Below are the code and all the weights of a small trained network. Each question names an input and a class and asks about switching units off, where a switched-off unit gives its printed mean instead of its output.

import numpy as np


def w(rows, s, z=0):
    codes = np.array(rows[::2]) - 128.0
    scale = np.full(codes.shape[1], s)
    scale[-1] = z or s
    return codes * scale


def norm(h):
    return h / np.sqrt((h * h).mean(-1, keepdims=True) + 1e-5)


def f(y):
    return y / 2 * (1 + np.tanh(0.7978845608 * (y + 0.044715 * y**3)))


def log_softmax(a):
    a = a - a.max(-1, keepdims=True)
    return a - np.log(np.exp(a).sum(-1, keepdims=True))


def net(x, mask):
    res = np.array(x, float).reshape(1, 2) / 4 @ E
    u = 0
    for l in range(4):
        y = f(norm(res) @ A[l][:, :-1].T + A[l][:, -1])
        res = res + np.where(mask[u : u + 5], y, B[l][:, -1]) @ B[l][:, :-1]
        u += 5
    return log_softmax(norm(res)[-1] @ U[:, :-1].T + U[:, -1])


A, B = {}, {}
E = w([
[170,201,140,99,220,149,160,160,157,193,141,239],'x0',
[124,146,26,182,255,98,117,4,100,69,52,144],'x1',
],0.0095)
A[0] = w([
[70,152,154,167,244,71,214,123,99,43,126,99,205],'0.n0',
[209,12,138,134,123,156,49,110,115,124,150,31,146],'0.n1',
[115,183,151,62,78,166,80,161,104,121,117,171,138],'0.n2',
[173,63,71,174,127,2,104,176,104,194,93,167,2],'0.n3',
[107,170,136,129,148,126,51,119,228,171,110,192,133],'0.n4',
],0.0055,0.0021)
B[0] = w([
[126,89,156,38,29,157,101,152,79,71,60,144,253],'0.n0',
[173,131,168,117,214,73,134,177,109,175,107,140,228],'0.n1',
[102,87,139,248,90,37,17,187,59,103,186,205,178],'0.n2',
[90,129,208,108,102,196,52,91,179,78,168,143,114],'0.n3',
[138,2,156,114,151,114,173,86,165,51,160,56,182],'0.n4',
],0.0081,0.0049)
A[1] = w([
[67,69,84,240,116,86,63,117,159,168,91,50,8],'1.n0',
[185,233,150,79,211,128,166,103,114,124,171,254,65],'1.n1',
[82,162,32,197,194,87,73,45,142,70,125,161,162],'1.n2',
[227,19,68,168,108,134,119,95,161,39,94,165,45],'1.n3',
[148,178,133,162,160,225,180,137,158,169,141,195,186],'1.n4',
],0.0064,0.0018)
B[1] = w([
[156,155,127,118,217,164,103,130,173,33,254,93,185],'1.n0',
[183,126,149,172,155,57,180,171,173,94,217,23,226],'1.n1',
[172,67,110,111,84,145,144,207,115,156,130,217,237],'1.n2',
[95,122,191,181,37,104,127,133,143,218,171,109,253],'1.n3',
[153,79,94,139,137,101,113,76,181,47,115,63,170],'1.n4',
],0.0089,0.0053)
A[2] = w([
[81,138,175,103,71,64,139,66,153,125,70,30,104],'2.n0',
[114,101,72,96,114,88,82,100,129,80,198,54,138],'2.n1',
[130,133,144,225,194,93,127,136,61,190,157,141,101],'2.n2',
[176,132,60,139,169,118,151,94,111,100,30,176,252],'2.n3',
[83,93,105,126,120,173,177,134,47,83,104,2,8],'2.n4',
],0.0078,0.0018)
B[2] = w([
[121,200,126,111,225,168,191,133,165,199,212,121,195],'2.n0',
[137,64,64,207,146,105,176,115,176,137,142,194,253],'2.n1',
[39,159,124,156,161,213,209,76,146,130,104,86,178],'2.n2',
[53,71,195,130,71,133,70,198,127,199,77,150,199],'2.n3',
[182,124,115,147,184,147,254,118,115,81,93,105,199],'2.n4',
],0.0099,0.0049)
A[3] = w([
[19,121,108,210,151,139,93,115,157,95,114,123,36],'3.n0',
[63,254,144,76,163,192,157,139,157,176,107,84,103],'3.n1',
[127,133,118,188,165,72,170,144,171,83,172,114,125],'3.n2',
[134,73,138,104,2,159,70,157,170,203,118,165,133],'3.n3',
[235,36,103,109,179,114,156,119,150,95,141,40,2],'3.n4',
],0.0081,0.0023)
B[3] = w([
[55,152,213,72,82,191,155,40,158,205,148,114,141],'3.n0',
[41,139,216,105,126,201,183,63,93,196,202,162,164],'3.n1',
[174,147,60,108,249,155,161,76,75,75,117,127,241],'3.n2',
[94,62,86,133,47,116,100,128,80,169,80,147,255],'3.n3',
[155,159,157,155,180,126,65,165,146,17,207,159,234],'3.n4',
],0.012,0.0096)
U = w([
[251,108,101,157,231,132,148,185,155,32,192,142,205],'0',
[119,9,112,125,3,108,77,209,90,170,83,172,230],'1',
[46,132,181,91,144,230,182,59,122,219,168,140,144],'2',
[157,202,109,74,96,116,84,107,155,130,94,108,16],'3',
[159,199,159,128,108,151,50,111,162,120,74,85,44],'4',
[144,228,91,100,104,161,105,137,149,129,57,173,24],'5',
[131,171,91,73,128,127,55,126,195,146,82,73,3],'6',
],0.011,0.0035)

Each question gives the input, the list of numbers given to net, and the class t.
The units are the neurons (one row each of A and B). Each row of codes is followed by its name. A weight is (code - 128) times the scale printed after its matrix; where a second scale follows, it is the last column's (A, B and U).
mask holds one flag per neuron, layer by layer. A switched-off neuron (its flag False) gives its mean, the last column of its row in B, instead of its output. The means were averaged over made-up inputs and are rounded, as every weight is.
A unit's drop is (log p(t) with every unit on - log p(t) with that unit switched off) / (log p(t) with every unit on - log p(t) with every unit switched off).
unit that matters most: the unit with the biggest drop
k most important neurons: the k neurons with the biggest drops, biggest first
k most important neurons of layer l: the k neurons of layer l with the biggest drops, biggest first
drop when u is switched off: that unit's drop, to one decimal
input [3,2], class 2: unit that matters most => 0.n4
input [5,6], class 1: 3 most important neurons => (1.n2, 0.n0, 2.n3)
input [-2,2], class 2: 3 most important neurons => (0.n0, 2.n0, 1.n2)
input [2,-3], class 2: 2 most important neurons of layer 1 => (1.n2, 1.n3)
input [0,-1], class 2: 2 most important neurons => (2.n2, 0.n0)
input [-2,1], class 2: 2 most important neurons => (1.n2, 2.n0)
input [3,1], class 2: 3 most important neurons => (0.n4, 1.n3, 1.n2)
input [-1,-2], class 2: 2 most important neurons => (0.n0, 2.n2)
input [2,3], class 2: 2 most important neurons => (0.n0, 0.n2)
input [1,2], class 2: 2 most important neurons => (0.n0, 2.n0)
input [1,1], class 2: 2 most important neurons => (2.n0, 1.n2)
input [-8,1], class 0: drop when 3.n2 is switched off => 0.0
input [-2,5], class 1: drop when 1.n2 is switched off => 0.8
input [-3,8], class 1: drop when 1.n2 is switched off => 0.5
input [-8,-7], class 0: unit that matters most => 1.n2
input [-1,3], class 2: 2 most important neurons of layer 0 => (0.n0, 0.n2)
